Below is a small trained network, with its code and all its weights. Each question gives an input and a class and asks what happens when units are switched off, that is, made to give their printed mean instead of their output.

import numpy as np


def w(rows, s, z=0):
    codes = np.array(rows[::2]) - 128.0
    scale = np.full(codes.shape[1], s)
    scale[-1] = z or s
    return codes * scale


def f(y):
    return y / 2 * (1 + np.tanh(0.7978845608 * (y + 0.044715 * y**3)))


def log_softmax(a):
    a = a - a.max(-1, keepdims=True)
    return a - np.log(np.exp(a).sum(-1, keepdims=True))


def net(x, mask):
    res = np.array(x, float).reshape(1, 4) / 4 @ E
    y = f(res @ A[0][:, :-1].T + A[0][:, -1])
    res = res + np.where(mask, y, B[0][:, -1]) @ B[0][:, :-1]
    return log_softmax(res[-1] @ U[:, :-1].T + U[:, -1])


A, B = {}, {}
E = w([
[232,124,147,2,180,21],'x0',
[201,118,249,125,99,206],'x1',
[4,163,191,29,59,76],'x2',
[159,53,148,238,36,2],'x3',
],0.0084)
A[0] = w([
[149,113,245,139,98,191,8],'n0',
[112,81,129,170,51,89,68],'n1',
[112,181,111,100,167,155,54],'n2',
[100,106,153,82,90,116,64],'n3',
[115,110,143,133,151,124,66],'n4',
[216,128,133,31,191,36,13],'n5',
[82,109,52,111,133,105,51],'n6',
[50,132,103,210,75,213,31],'n7',
[105,159,117,95,169,166,88],'n8',
[129,187,103,91,180,180,84],'n9',
[143,110,96,50,166,168,117],'n10',
[99,114,54,124,167,76,85],'n11',
[147,114,135,169,97,73,49],'n12',
[124,74,110,163,84,90,78],'n13',
[67,138,131,95,103,99,126],'n14',
[199,120,226,99,94,162,86],'n15',
[86,140,123,147,152,180,87],'n16',
[192,78,43,156,189,182,54],'n17',
[167,48,137,163,58,65,113],'n18',
[48,151,186,51,68,91,46],'n19',
[68,108,146,83,85,122,55],'n20',
[95,164,9,129,144,64,80],'n21',
[116,144,93,86,135,205,93],'n22',
[206,76,84,185,194,124,55],'n23',
],0.014,0.012)
B[0] = w([
[147,109,123,135,137,168,182],'n0',
[138,130,145,105,137,115,179],'n1',
[159,127,143,105,135,119,166],'n2',
[155,138,130,140,109,133,159],'n3',
[251,122,131,122,72,140,115],'n4',
[100,97,91,123,78,106,247],'n5',
[179,110,127,133,119,165,159],'n6',
[112,98,88,117,89,99,224],'n7',
[135,126,151,112,136,117,183],'n8',
[142,131,164,107,143,105,208],'n9',
[124,127,134,117,137,113,205],'n10',
[136,114,126,128,139,169,182],'n11',
[169,125,157,109,128,112,160],'n12',
[143,131,146,93,135,120,171],'n13',
[120,145,134,153,118,137,193],'n14',
[140,112,112,138,154,172,218],'n15',
[131,114,129,112,117,113,175],'n16',
[120,160,145,165,97,129,221],'n17',
[122,135,150,97,157,111,226],'n18',
[127,157,133,164,106,127,229],'n19',
[155,148,130,149,100,127,169],'n20',
[146,109,128,135,160,178,208],'n21',
[135,133,145,106,140,108,200],'n22',
[120,163,134,149,97,134,217],'n23',
],0.03,0.013)
U = w([
[129,131,166,83,122,105,112],'0',
[120,191,130,172,75,140,120],'1',
[107,71,64,108,67,103,110],'2',
[137,90,114,129,129,208,121],'3',
[2,152,105,138,189,121,254],'4',
[93,148,88,145,162,115,103],'5',
],0.02,0.033)

Each question gives the input, the list of numbers given to net, and the class t.
The units are the neurons (one row each of A and B). Each row of codes is followed by its name. A weight is (code - 128) times the scale printed after its matrix; where a second scale follows, it is the last column's (A, B and U).
mask holds one flag per neuron, in row order. A switched-off neuron (its flag False) gives its mean, the last column of its row in B, instead of its output. The means were averaged over made-up inputs and are rounded, as every weight is.
A unit's drop is (log p(t) with every unit on - log p(t) with that unit switched off) / (log p(t) with every unit on - log p(t) with every unit switched off).
unit that matters most: the unit with the biggest drop
k most important neurons: the k neurons with the biggest drops, biggest first
drop when u is switched off: that unit's drop, to one decimal
input [-5,-3,-3,-3], class 2: unit that matters most => n7
input [7,-3,-7,3], class 1: 2 most important neurons => [n23, n17]
input [7,-8,-6,-7], class 3: 3 most important neurons => [n21, n11, n6]
input [-2,-5,-4,-5], class 0: 3 most important neurons => [n9, n15, n22]
input [6,-3,-6,0], class 1: 2 most important neurons => [n23, n17]
input [-8,-1,4,8], class 0: 2 most important neurons => [n18, n1]
input [6,-2,-6,-4], class 1: 3 most important neurons => [n17, n23, n7]
input [-1,-6,0,-6], class 0: 2 most important neurons => [n9, n15]
input [-8,0,7,-4], class 2: 2 most important neurons => [n7, n17]
input [-7,-8,0,-5], class 3: 3 most important neurons => [n21, n5, n6]
input [-4,1,0,0], class 2: 2 most important neurons => [n7, n18]
input [1,2,7,6], class 1: 3 most important neurons => [n19, n14, n20]
input [5,-2,-7,-6], class 1: 2 most important neurons => [n17, n23]
input [-4,-2,-3,-5], class 0: unit that matters most => n5
input [2,-8,-1,-6], class 3: 2 most important neurons => [n21, n11]
input [-6,-7,5,-6], class 3: drop when n21 is switched off => 1.2
input [-3,-5,-3,-3], class 3: drop when n5 is switched off => 0.2
input [7,2,4,0], class 2: drop when n5 is switched off => 0.9
